Below are the code and all the weights of a small trained network. Each question names an input and a class and asks about switching units off, where a switched-off unit gives its printed mean instead of its output.

import numpy as np


def w(rows, s, z=0):
    codes = np.array(rows[::2]) - 128.0
    scale = np.full(codes.shape[1], s)
    scale[-1] = z or s
    return codes * scale


def norm(h):
    return h / np.sqrt((h * h).mean(-1, keepdims=True) + 1e-5)


def f(y):
    return np.maximum(y, 0)


def log_softmax(a):
    a = a - a.max(-1, keepdims=True)
    return a - np.log(np.exp(a).sum(-1, keepdims=True))


def net(x, mask):
    res = np.array(x, float).reshape(1, 8) / 4 @ E
    u = 0
    for l in range(2):
        y = f(norm(res) @ A[l][:, :-1].T + A[l][:, -1])
        res = res + np.where(mask[u : u + 3], y, B[l][:, -1]) @ B[l][:, :-1]
        u += 3
    return log_softmax(norm(res)[-1] @ U[:, :-1].T + U[:, -1])


A, B = {}, {}
E = w([
[123,138,152,109,106,151,125,135],'x0',
[148,134,135,109,123,132,117,155],'x1',
[138,141,119,130,142,128,122,129],'x2',
[122,178,240,126,147,87,137,88],'x3',
[129,253,84,92,20,84,211,116],'x4',
[105,119,150,121,98,150,136,143],'x5',
[69,117,104,132,205,95,208,230],'x6',
[146,140,129,116,126,146,116,149],'x7',
],0.0035)
A[0] = w([
[131,184,216,77,139,134,120,123,206],'0.n1',
[164,3,177,208,213,247,89,129,2],'0.n2',
[65,61,59,107,102,154,95,183,2],'0.n3',
],0.0039,0.00096)
B[0] = w([
[50,149,212,135,255,77,117,192,190],'0.n1',
[115,189,124,42,70,106,218,100,254],'0.n2',
[142,129,187,161,61,83,17,120,180],'0.n3',
],0.0051,0.0042)
A[1] = w([
[237,175,195,148,64,193,2,15,93],'1.n1',
[144,5,169,65,204,200,88,105,30],'1.n2',
[142,91,11,101,57,194,45,158,244],'1.n3',
],0.0042,0.0011)
B[1] = w([
[127,98,120,208,178,145,202,254,252],'1.n1',
[194,247,30,51,42,159,224,50,178],'1.n2',
[39,121,182,117,212,62,79,98,245],'1.n3',
],0.0052,0.0038)
U = w([
[176,252,63,34,53,183,233,63,139],'0',
[87,118,138,140,153,109,129,117,236],'1',
[121,114,147,154,159,132,114,141,187],'2',
[76,96,187,152,184,80,8,75,160],'3',
[128,134,129,122,152,136,116,128,108],'4',
[160,56,107,242,152,200,214,216,4],'5',
[149,108,156,147,133,100,104,123,15],'6',
],0.0039,0.0021)

Each question gives the input, the list of numbers given to net, and the class t.
The units are the neurons (one row each of A and B). Each row of codes is followed by its name. A weight is (code - 128) times the scale printed after its matrix; where a second scale follows, it is the last column's (A, B and U).
mask holds one flag per neuron, layer by layer. A switched-off neuron (its flag False) gives its mean, the last column of its row in B, instead of its output. The means were averaged over made-up inputs and are rounded, as every weight is.
A unit's drop is (log p(t) with every unit on - log p(t) with that unit switched off) / (log p(t) with every unit on - log p(t) with every unit switched off).
The circuit of an input: a set's keep is (log p(t) with only the set's units on - log p(t) with every unit switched off) / (log p(t) with every unit on - log p(t) with every unit switched off). Starting from all 6 units, units are removed one at a time, each time the one whose removal leaves the highest keep (on an exact tie, the one counted first), for as long as the keep stays at least 0.8.
units of the circuit, in order: the units of the circuit, biggest drop first
k most important neurons: the k neurons with the biggest drops, biggest first
drop when u is switched off: that unit's drop, to one decimal
input [-3,2,0,0,6,5,-7,3], class 5: units of the circuit, in order -> [1.n1; 0.n2]
input [4,-3,1,-1,-1,2,-8,6], class 5: units of the circuit, in order -> [1.n1]
input [0,-5,2,-8,6,0,1,-6], class 3: 2 most important neurons -> [1.n3; 0.n2]
input [-8,6,4,-4,-8,-2,2,-1], class 0: units of the circuit, in order -> [1.n2; 0.n2]
input [-4,-2,-6,-8,-4,4,4,-1], class 3: 3 most important neurons -> [0.n3; 1.n3; 1.n1]
input [-2,-5,6,-1,-6,-2,-7,2], class 5: 2 most important neurons -> [1.n1; 0.n1]
input [-4,0,-3,-8,6,-8,5,7], class 3: 2 most important neurons -> [1.n3; 0.n2]
input [7,1,2,-8,-8,0,-2,-7], class 0: drop when 1.n2 is switched off -> 0.9
input [1,3,-6,2,-6,-4,0,-3], class 0: drop when 1.n2 is switched off -> 0.1
input [-1,5,7,-6,-8,0,2,3], class 0: drop when 1.n3 is switched off -> -0.1
